Here is a tiny trained network, its code and every weight. The questions are about switching its units off for an input and a class, where a switched-off unit gives its printed mean instead of its output.

import numpy as np


def w(rows, s, z=0):
    codes = np.array(rows[::2]) - 128.0
    scale = np.full(codes.shape[1], s)
    scale[-1] = z or s
    return codes * scale


def f(y):
    return y / 2 * (1 + np.tanh(0.7978845608 * (y + 0.044715 * y**3)))


def log_softmax(a):
    a = a - a.max(-1, keepdims=True)
    return a - np.log(np.exp(a).sum(-1, keepdims=True))


def net(x, mask):
    res = np.array(x, float).reshape(1, 8) / 4 @ E
    y = f(res @ A[0][:, :-1].T + A[0][:, -1])
    res = res + np.where(mask, y, B[0][:, -1]) @ B[0][:, :-1]
    return log_softmax(res[-1] @ U[:, :-1].T + U[:, -1])


A, B = {}, {}
E = w([
[57,70,184,62,86,19],'x0',
[209,29,108,252,139,70],'x1',
[83,107,135,112,119,66],'x2',
[108,94,141,101,116,85],'x3',
[136,146,115,144,132,153],'x4',
[209,17,58,54,133,170],'x5',
[120,117,132,123,124,106],'x6',
[30,22,121,203,1,186],'x7',
],0.0051)
A[0] = w([
[98,153,130,89,94,99,110],'N0',
[128,46,87,48,121,100,189],'N1',
[67,75,85,130,113,181,32],'N2',
[70,202,211,201,119,62,252],'N3',
[101,70,219,83,143,114,66],'N4',
[20,54,146,179,89,179,7],'N5',
[200,99,172,255,136,65,148],'N6',
[151,136,137,79,210,98,62],'N7',
[72,180,87,89,128,177,127],'N8',
[180,179,117,90,239,15,54],'N9',
],0.0088,0.0025)
B[0] = w([
[112,84,80,111,118,114,148],'N0',
[93,83,215,145,184,151,215],'N1',
[112,158,124,149,81,86,164],'N2',
[178,75,137,110,166,215,249],'N3',
[36,191,95,118,145,147,156],'N4',
[133,115,142,160,49,127,223],'N5',
[91,176,73,1,127,140,253],'N6',
[101,132,172,201,70,109,180],'N7',
[143,96,74,42,74,142,172],'N8',
[161,124,163,173,79,129,254],'N9',
],0.009,0.0049)
U = w([
[124,66,154,127,159,184,255],'0',
[124,40,185,139,192,239,183],'1',
[132,182,198,222,2,75,30],'2',
[92,97,162,164,174,192,144],'3',
[106,126,116,113,124,110,175],'4',
[63,76,124,145,215,209,31],'5',
[81,138,15,22,131,57,27],'6',
],0.0083,0.0028)

Each question gives the input, the list of numbers given to net, and the class t.
The units are the neurons (one row each of A and B). Each row of codes is followed by its name. A weight is (code - 128) times the scale printed after its matrix; where a second scale follows, it is the last column's (A, B and U).
mask holds one flag per neuron, in row order. A switched-off neuron (its flag False) gives its mean, the last column of its row in B, instead of its output. The means were averaged over made-up inputs and are rounded, as every weight is.
A unit's drop is (log p(t) with every unit on - log p(t) with that unit switched off) / (log p(t) with every unit on - log p(t) with every unit switched off).
The circuit of an input: a set's keep is (log p(t) with only the set's units on - log p(t) with every unit switched off) / (log p(t) with every unit on - log p(t) with every unit switched off). Starting from all 10 units, units are removed one at a time, each time the one whose removal leaves the highest keep (on an exact tie, the one counted first), for as long as the keep stays at least 0.8.
circuit, biggest first: the units of the circuit, biggest drop first
unit that matters most: the unit with the biggest drop
k most important neurons: the k neurons with the biggest drops, biggest first
drop when u is switched off: that unit's drop, to one decimal
input [-4,2,2,-5,-2,-2,0,8], class 2: unit that matters most => N5
input [0,-5,3,0,4,-1,-3,-5], class 2: circuit, biggest first => (N9 N7)
input [-4,-8,1,5,-4,7,8,-8], class 2: 3 most important neurons => (N7 N9 N3)
input [-4,8,5,4,5,1,5,8], class 2: 2 most important neurons => (N5 N2)
input [0,-6,0,7,0,4,0,-8], class 2: 3 most important neurons => (N7 N9 N3)
input [8,2,-1,5,-5,3,4,-3], class 5: 3 most important neurons => (N1 N4 N5)
input [-7,8,7,2,3,0,5,-5], class 6: 4 most important neurons => (N6 N1 N3 N5)
input [-3,-8,-6,2,-4,-8,8,-3], class 1: 2 most important neurons => (N3 N6)
input [2,-8,-4,-8,-8,3,5,-8], class 2: circuit, biggest first => (N7 N9)
input [8,-7,2,6,-4,-5,-7,-5], class 5: 2 most important neurons => (N3 N4)
input [8,-7,0,5,-5,7,-3,1], class 5: 3 most important neurons => (N1 N4 N6)
input [-4,6,-2,1,1,0,0,0], class 6: circuit, biggest first => (N6 N1)
input [2,8,4,-3,0,6,-2,-1], class 6: 2 most important neurons => (N6 N3)
input [2,-7,0,4,-7,-7,-1,0], class 1: 3 most important neurons => (N3 N6 N2)
input [-6,-7,-2,-3,0,2,-1,2], class 6: unit that matters most => N8
input [-3,8,-2,-3,1,1,-8,6], class 4: circuit, biggest first => (N6 N3)
input [2,5,3,4,-2,3,-1,8], class 2: 2 most important neurons => (N5 N2)
input [1,3,0,-5,3,-2,2,-6], class 2: 3 most important neurons => (N9 N7 N1)
input [-2,0,1,-2,7,3,-3,-8], class 2: drop when N9 is switched off => 0.2
input [3,-8,-6,2,-5,2,-6,7], class 6: circuit, biggest first => (N8)
input [2,7,-1,5,-6,0,1,-1], class 6: drop when N8 is switched off => -0.1
input [0,-1,7,1,-4,5,-1,-8], class 2: drop when N5 is switched off => 0.0
